Below is a small trained network, with its code and all its weights. Each question gives an input and a target symbol and asks what happens when units are switched off, that is, made to give their printed mean instead of their output.

import numpy as np


def w(rows, s, z=0):
    codes = np.array(rows[::2]) - 128.0
    scale = np.full(codes.shape[1], s)
    scale[-1] = z or s
    return codes * scale


def norm(h):
    return h / np.sqrt((h * h).mean(-1, keepdims=True) + 1e-5)


def f(y):
    return y / 2 * (1 + np.tanh(0.7978845608 * (y + 0.044715 * y**3)))


def softmax(a):
    e = np.exp(a - a.max(-1, keepdims=True))
    return e / e.sum(-1, keepdims=True)


def log_softmax(a):
    a = a - a.max(-1, keepdims=True)
    return a - np.log(np.exp(a).sum(-1, keepdims=True))


def net(x, mask):
    ids = ['ΘΛΨβζηξσ'.index(c) for c in x.split()]
    T = len(ids)
    res = E[ids] + P[:T]
    r = norm(res)
    for j in range(2):
        rows = slice(2 * j, 2 * j + 2)
        q, k, v = (r @ M[0][rows].T for M in (Q, K, V))
        z = softmax(np.where(np.tri(T) > 0, q @ k.T / 2**0.5, -1e9)) @ v
        o = O[0][rows]
        res = res + np.where(mask[j], z, o[:, -1]) @ o[:, :-1]
    y = f(norm(res) @ A[0][:, :-1].T + A[0][:, -1])
    res = res + np.where(mask[2:6], y, B[0][:, -1]) @ B[0][:, :-1]
    return log_softmax(norm(res)[-1] @ U[:, :-1].T + U[:, -1])


Q, K, V, O, A, B = {}, {}, {}, {}, {}, {}
E = w([
[171,201,135,75,142,100,103],'Θ',
[113,129,120,198,114,184,24],'Λ',
[58,121,83,91,47,186,180],'Ψ',
[2,174,106,120,59,56,186],'β',
[94,149,148,123,186,130,177],'ζ',
[115,59,70,168,124,130,136],'η',
[94,153,148,81,148,207,155],'ξ',
[67,171,169,92,174,97,160],'σ',
],0.022)
P = w([
[137,104,136,24,135,205,2],'0',
[48,223,73,193,164,128,108],'1',
[95,168,86,168,128,142,129],'2',
[232,29,196,107,121,214,74],'3',
[183,67,130,122,120,220,162],'4',
[58,219,178,203,97,60,130],'5',
],0.0086)
Q[0] = w([
[112,173,2,158,123,30,57],'h1',
[148,173,65,152,108,169,118],'h1',
[48,202,85,169,127,112,142],'h2',
[95,129,181,155,204,168,154],'h2',
],0.0085)
K[0] = w([
[140,20,210,52,63,161,107],'h1',
[55,32,92,62,71,55,20],'h1',
[232,29,254,91,140,126,130],'h2',
[69,132,178,108,217,226,196],'h2',
],0.0054)
V[0] = w([
[131,127,153,73,63,50,154],'h1',
[201,9,140,137,87,188,126],'h1',
[109,124,158,137,192,133,82],'h2',
[165,129,111,136,90,88,57],'h2',
],0.011)
O[0] = w([
[228,105,77,147,124,109,77,26],'h1',
[131,130,116,8,70,149,162,2],'h1',
[131,63,205,188,173,158,191,188],'h2',
[195,4,183,114,75,129,73,30],'h2',
],0.015,0.0054)
A[0] = w([
[3,79,49,150,70,125,42,143],'n1',
[215,126,230,73,162,105,94,127],'n2',
[104,165,118,75,201,226,114,250],'n3',
[159,82,155,172,70,112,129,45],'n4',
],0.0075,0.0013)
B[0] = w([
[189,155,100,124,56,165,101,233],'n1',
[144,70,224,135,95,98,31,145],'n2',
[67,146,128,159,167,114,131,252],'n3',
[175,168,129,218,65,3,143,121],'n4',
],0.012,0.0049)
U = w([
[47,129,116,139,255,141,135,168],'Θ',
[60,58,227,145,93,158,143,3],'Λ',
[173,177,151,197,182,142,214,107],'Ψ',
[145,147,40,153,156,84,63,70],'β',
[73,100,130,60,129,154,108,156],'ζ',
[134,75,150,176,102,110,85,197],'η',
[105,159,114,119,154,146,141,35],'ξ',
[130,212,54,66,132,149,73,171],'σ',
],0.0089,0.0025)

Each question gives the input, a string of symbols that net reads in full, and the target symbol t.
The units are the heads (2 rows each of Q, K, V and O) and the neurons (one row each of A and B). Each row of codes is followed by its name. A weight is (code - 128) times the scale printed after its matrix; where a second scale follows, it is the last column's (O, A, B and U).
mask holds one flag per unit, heads first, then neurons. A switched-off unit (its flag False) gives its mean, the last column of its rows in O or B, instead of its output. The means were averaged over made-up inputs and are rounded, as every weight is.
A unit's drop is (log p(t) with every unit on - log p(t) with that unit switched off) / (log p(t) with every unit on - log p(t) with every unit switched off).
The circuit of an input: a set's keep is (log p(t) with only the set's units on - log p(t) with every unit switched off) / (log p(t) with every unit on - log p(t) with every unit switched off). Starting from all 6 units, units are removed one at a time, each time the one whose removal leaves the highest keep (on an exact tie, the one counted first), for as long as the keep stays at least 0.8.
units of the circuit, in order: the units of the circuit, biggest drop first
unit that matters most: the unit with the biggest drop
top k neurons: the k neurons with the biggest drops, biggest first
which heads matter: for each layer, one digit per head in row order, 1 if its drop is at least 0.15 and else 0, layers parted by /
drop when u is switched off: that unit's drop, to one decimal
input η Θ β Θ, target η: unit that matters most -> n2
input ζ ξ ξ Θ Θ Ψ, target η: which heads matter -> 11
input η Θ β Ψ σ Ψ, target σ: units of the circuit, in order -> [h2, h1, n1]
input β Λ Θ Θ Θ β, target η: which heads matter -> 11
input ζ β Ψ Θ, target β: which heads matter -> 11
input η Ψ η, target ζ: which heads matter -> 10
input Λ Λ Λ, target Λ: units of the circuit, in order -> [h2, h1]
input Λ Λ Ψ, target Λ: which heads matter -> 01
input ξ β Ψ Ψ Θ, target σ: which heads matter -> 11
input ζ Ψ Ψ η, target σ: which heads matter -> 01
input η Ψ β, target ζ: units of the circuit, in order -> [h1, h2]
input Ψ Θ ξ Ψ Ψ Ψ, target σ: units of the circuit, in order -> [h2, h1]
input Ψ Ψ η Λ, target σ: which heads matter -> 11
input Ψ Θ Λ, target σ: which heads matter -> 10
input Ψ σ Θ Θ Θ, target η: units of the circuit, in order -> [h2, n2]
input Ψ Λ Λ Ψ η, target Λ: which heads matter -> 11
input Λ Λ η, target Λ: which heads matter -> 11
input Ψ Ψ Θ Θ Θ η, target η: units of the circuit, in order -> [h2]
input Ψ Θ Ψ Θ η, target σ: drop when h1 is switched off -> 0.1
input Ψ Ψ β, target σ: drop when h2 is switched off -> 0.3
input η ζ Ψ, target ζ: drop when h1 is switched off -> 0.6
input Λ ξ Θ, target Λ: top neuron -> [n2]
